Below is a small trained network, with its code and all its weights. Each question gives an input and a class and asks what happens when units are switched off, that is, made to give their printed mean instead of their output.

import numpy as np


def w(rows, s, z=0):
    codes = np.array(rows[::2]) - 128.0
    scale = np.full(codes.shape[1], s)
    scale[-1] = z or s
    return codes * scale


def f(y):
    return np.maximum(y, 0)


def log_softmax(a):
    a = a - a.max(-1, keepdims=True)
    return a - np.log(np.exp(a).sum(-1, keepdims=True))


def net(x, mask):
    res = np.array(x, float).reshape(1, 7) / 4 @ E
    y = f(res @ A[0][:, :-1].T + A[0][:, -1])
    res = res + np.where(mask, y, B[0][:, -1]) @ B[0][:, :-1]
    return log_softmax(res[-1] @ U[:, :-1].T + U[:, -1])


A, B = {}, {}
E = w([
[128,129,127,129,128,127,127,127,127,128,128,129],'x0',
[97,86,107,148,97,150,88,101,162,49,161,126],'x1',
[16,161,63,27,165,56,71,66,152,163,199,130],'x2',
[255,120,91,240,92,95,62,124,72,134,102,172],'x3',
[129,128,128,129,128,128,128,128,128,127,128,128],'x4',
[126,63,111,108,67,83,110,176,169,173,123,91],'x5',
[113,145,89,150,104,121,183,147,177,133,150,196],'x6',
],0.0081)
A[0] = w([
[135,206,124,143,188,144,108,77,78,75,134,183,24],'n1',
[123,154,78,144,96,112,156,141,167,146,143,226,86],'n2',
[134,72,104,126,77,91,81,148,144,194,130,109,20],'n3',
[98,155,87,102,147,85,66,90,128,163,153,151,9],'n4',
[150,178,133,130,152,102,126,126,109,250,106,148,58],'n5',
[171,133,93,168,110,96,54,110,91,144,127,178,4],'n6',
[138,127,136,119,150,123,52,114,77,137,120,62,59],'n7',
[116,97,104,144,98,125,56,92,163,33,138,148,35],'n8',
],0.017,0.0024)
B[0] = w([
[131,85,84,132,63,74,98,173,233,208,117,118,231],'n1',
[143,116,174,130,168,110,25,14,98,115,112,120,209],'n2',
[130,109,88,139,82,90,109,163,230,198,117,131,207],'n3',
[170,125,182,171,111,183,177,166,133,86,79,123,241],'n4',
[122,137,48,120,134,123,153,168,17,118,201,140,205],'n5',
[65,152,187,80,154,180,195,131,176,80,115,103,247],'n6',
[136,125,158,145,162,108,47,9,108,109,127,161,200],'n7',
[140,156,58,112,148,111,168,177,2,156,184,141,231],'n8',
],0.013,0.012)
U = w([
[123,107,89,126,79,78,112,154,196,192,124,123,5],'0',
[136,146,68,115,146,120,154,159,36,132,186,143,76],'1',
[251,114,176,243,85,197,157,167,104,80,52,142,211],'2',
[5,159,155,29,178,158,166,111,175,103,144,94,250],'3',
[148,118,148,141,166,98,53,39,104,121,125,147,83],'4',
],0.011,0.0024)

Each question gives the input, the list of numbers given to net, and the class t.
The units are the neurons (one row each of A and B). Each row of codes is followed by its name. A weight is (code - 128) times the scale printed after its matrix; where a second scale follows, it is the last column's (A, B and U).
mask holds one flag per neuron, in row order. A switched-off neuron (its flag False) gives its mean, the last column of its row in B, instead of its output. The means were averaged over made-up inputs and are rounded, as every weight is.
A unit's drop is (log p(t) with every unit on - log p(t) with that unit switched off) / (log p(t) with every unit on - log p(t) with every unit switched off).
The circuit of an input: a set's keep is (log p(t) with only the set's units on - log p(t) with every unit switched off) / (log p(t) with every unit on - log p(t) with every unit switched off). Starting from all 8 units, units are removed one at a time, each time the one whose removal leaves the highest keep (on an exact tie, the one counted first), for as long as the keep stays at least 0.8.
units of the circuit, in order: the units of the circuit, biggest drop first
unit that matters most: the unit with the biggest drop
k most important neurons: the k neurons with the biggest drops, biggest first
drop of u: that unit's drop, to one decimal
input [1,3,5,-4,4,-6,-7], class 4: unit that matters most => n7
input [3,-8,0,-7,2,0,-6], class 1: 3 most important neurons => n6, n5, n2
input [-2,-6,8,1,5,5,-6], class 2: 2 most important neurons => n4, n8
input [7,-5,0,6,5,-5,-4], class 3: 3 most important neurons => n6, n8, n3
input [8,6,3,2,8,0,-6], class 1: 2 most important neurons => n8, n2
input [-2,8,1,7,1,-6,-2], class 1: 2 most important neurons => n8, n3
input [3,7,-6,-1,-5,-8,4], class 0: 3 most important neurons => n1, n4, n5
input [6,2,2,0,-5,0,-1], class 1: 2 most important neurons => n6, n2
input [-2,-7,-7,4,1,5,5], class 1: 2 most important neurons => n5, n4
input [-1,8,7,-7,-7,-2,8], class 1: 3 most important neurons => n8, n6, n7
input [-8,-5,7,-6,0,-5,-7], class 2: 3 most important neurons => n4, n6, n2
input [4,0,7,-4,-1,7,-8], class 4: 3 most important neurons => n7, n1, n6
input [4,3,5,5,-7,-2,5], class 2: 3 most important neurons => n4, n7, n5
input [-8,-7,-4,-4,4,-5,-1], class 1: units of the circuit, in order => n5
input [-5,-1,-4,0,1,-5,2], class 0: units of the circuit, in order => n4, n1
input [-3,-6,-6,7,-3,4,5], class 3: units of the circuit, in order => n6, n4
input [-7,0,8,-2,-8,-5,5], class 2: drop of n4 => 1.0
input [2,1,-2,7,0,-7,8], class 4: drop of n2 => 2.6
input [-4,-7,-6,-3,-3,-7,-1], class 0: drop of n1 => 0.7
input [-4,4,-6,3,-7,3,-7], class 4: units of the circuit, in order => n4
